Below is a small trained network, with its code and all its weights. Each question gives an input and a target symbol and asks what happens when units are switched off, that is, made to give their printed mean instead of their output.

import numpy as np


def w(rows, s, z=0):
    codes = np.array(rows[::2]) - 128.0
    scale = np.full(codes.shape[1], s)
    scale[-1] = z or s
    return codes * scale


def norm(h):
    return h / np.sqrt((h * h).mean(-1, keepdims=True) + 1e-5)


def f(y):
    return np.maximum(y, 0)


def softmax(a):
    e = np.exp(a - a.max(-1, keepdims=True))
    return e / e.sum(-1, keepdims=True)


def log_softmax(a):
    a = a - a.max(-1, keepdims=True)
    return a - np.log(np.exp(a).sum(-1, keepdims=True))


def net(x, mask):
    ids = ['βγδθμπστφ'.index(c) for c in x.split()]
    T = len(ids)
    res = E[ids] + P[:T]
    r = norm(res)
    for j in range(3):
        rows = slice(2 * j, 2 * j + 2)
        q, k, v = (r @ M[0][rows].T for M in (Q, K, V))
        z = softmax(np.where(np.tri(T) > 0, q @ k.T / 2**0.5, -1e9)) @ v
        o = O[0][rows]
        res = res + np.where(mask[j], z, o[:, -1]) @ o[:, :-1]
    y = f(norm(res) @ A[0][:, :-1].T + A[0][:, -1])
    res = res + np.where(mask[3:11], y, B[0][:, -1]) @ B[0][:, :-1]
    return log_softmax(norm(res)[-1] @ U[:, :-1].T + U[:, -1])


Q, K, V, O, A, B = {}, {}, {}, {}, {}, {}
E = w([
[190,52,41,211],'β',
[205,41,196,11],'γ',
[129,101,131,135],'δ',
[66,54,127,151],'θ',
[81,1,104,103],'μ',
[148,149,91,115],'π',
[202,98,142,169],'σ',
[121,125,188,177],'τ',
[46,193,139,198],'φ',
],0.02)
P = w([
[50,15,37,2],'0',
[91,55,16,14],'1',
[63,69,67,44],'2',
[77,69,82,59],'3',
[72,79,114,98],'4',
[64,76,112,106],'5',
[82,100,140,140],'6',
[90,111,137,145],'7',
[96,124,148,162],'8',
[92,135,149,164],'9',
[75,143,147,175],'10',
[92,148,149,178],'11',
[59,113,144,152],'12',
[39,72,129,132],'13',
],0.0065)
Q[0] = w([
[181,231,139,11],'H1',
[62,130,219,114],'H1',
[63,94,162,134],'H2',
[185,142,140,74],'H2',
[215,128,234,167],'H3',
[104,51,176,188],'H3',
],0.012)
K[0] = w([
[95,109,143,39],'H1',
[103,182,144,179],'H1',
[124,114,45,253],'H2',
[122,166,139,83],'H2',
[168,134,168,163],'H3',
[182,42,231,98],'H3',
],0.014)
V[0] = w([
[30,218,115,138],'H1',
[24,178,250,2],'H1',
[247,89,29,113],'H2',
[155,58,190,186],'H2',
[136,229,46,72],'H3',
[24,153,45,131],'H3',
],0.0065)
O[0] = w([
[122,162,18,123,150],'H1',
[115,147,163,89,74],'H1',
[150,136,94,136,138],'H2',
[156,147,93,121,189],'H2',
[166,147,201,87,2],'H3',
[249,180,96,159,113],'H3',
],0.012,0.0058)
A[0] = w([
[101,84,172,101,126],'N1',
[39,160,122,155,242],'N2',
[141,10,2,145,249],'N3',
[154,204,154,189,8],'N4',
[112,219,175,159,163],'N5',
[27,48,123,163,112],'N6',
[183,79,185,165,97],'N7',
[99,227,177,232,251],'N8',
],0.0091,0.0023)
B[0] = w([
[30,129,93,36,145],'N1',
[2,169,114,20,180],'N2',
[95,237,166,165,255],'N3',
[112,96,120,134,134],'N4',
[121,91,43,50,140],'N5',
[191,71,114,163,208],'N6',
[92,201,186,76,143],'N7',
[126,54,86,182,155],'N8',
],0.0073,0.015)
U = w([
[229,95,65,199,103],'β',
[128,103,170,34,201],'γ',
[123,220,183,135,190],'δ',
[126,140,130,121,67],'θ',
[162,67,75,101,111],'μ',
[218,142,107,90,254],'π',
[126,91,220,174,112],'σ',
[121,131,137,94,48],'τ',
[135,176,2,76,111],'φ',
],0.0099,0.0049)

Each question gives the input, a string of symbols that net reads in full, and the target symbol t.
The units are the heads (2 rows each of Q, K, V and O) and the neurons (one row each of A and B). Each row of codes is followed by its name. A weight is (code - 128) times the scale printed after its matrix; where a second scale follows, it is the last column's (O, A, B and U).
mask holds one flag per unit, heads first, then neurons. A switched-off unit (its flag False) gives its mean, the last column of its rows in O or B, instead of its output. The means were averaged over made-up inputs and are rounded, as every weight is.
A unit's drop is (log p(t) with every unit on - log p(t) with that unit switched off) / (log p(t) with every unit on - log p(t) with every unit switched off).
The circuit of an input: a set's keep is (log p(t) with only the set's units on - log p(t) with every unit switched off) / (log p(t) with every unit on - log p(t) with every unit switched off). Starting from all 11 units, units are removed one at a time, each time the one whose removal leaves the highest keep (on an exact tie, the one counted first), for as long as the keep stays at least 0.8.
circuit, biggest first: the units of the circuit, biggest drop first
top k neurons: the k neurons with the biggest drops, biggest first
which heads matter: for each layer, one digit per head in row order, 1 if its drop is at least 0.15 and else 0, layers parted by /
drop of u: that unit's drop, to one decimal
input θ δ σ θ β δ, target β: which heads matter	110
input β μ β θ, target β: which heads matter	111
input μ δ δ γ δ, target γ: which heads matter	101
input μ δ φ δ δ δ φ δ δ β μ, target β: circuit, biggest first	[H1 H3 N2 H2]
input μ δ γ μ π, target π: circuit, biggest first	[H3]
input μ φ δ δ θ δ θ δ γ φ δ π, target π: circuit, biggest first	[H3 N3]
input δ φ β δ δ δ δ β δ, target β: which heads matter	100
input σ μ θ, target σ: which heads matter	100
input δ δ δ, target δ: which heads matter	101
input δ τ δ δ φ δ φ μ θ γ φ, target φ: circuit, biggest first	[H1 N3]
input φ σ φ δ, target δ: which heads matter	001
input δ β δ μ, target β: which heads matter	111
input τ μ φ τ, target φ: which heads matter	100
input φ τ θ φ γ δ β σ δ σ, target σ: which heads matter	101
input σ θ δ δ θ μ δ μ σ δ, target σ: top neuron	[N6]
input δ μ σ μ δ μ δ δ, target σ: drop of N6	0.1
input δ φ μ μ γ τ δ δ θ σ, target σ: drop of H1	0.4
input μ δ γ σ δ φ δ φ δ δ δ φ, target φ: drop of H3	0.0
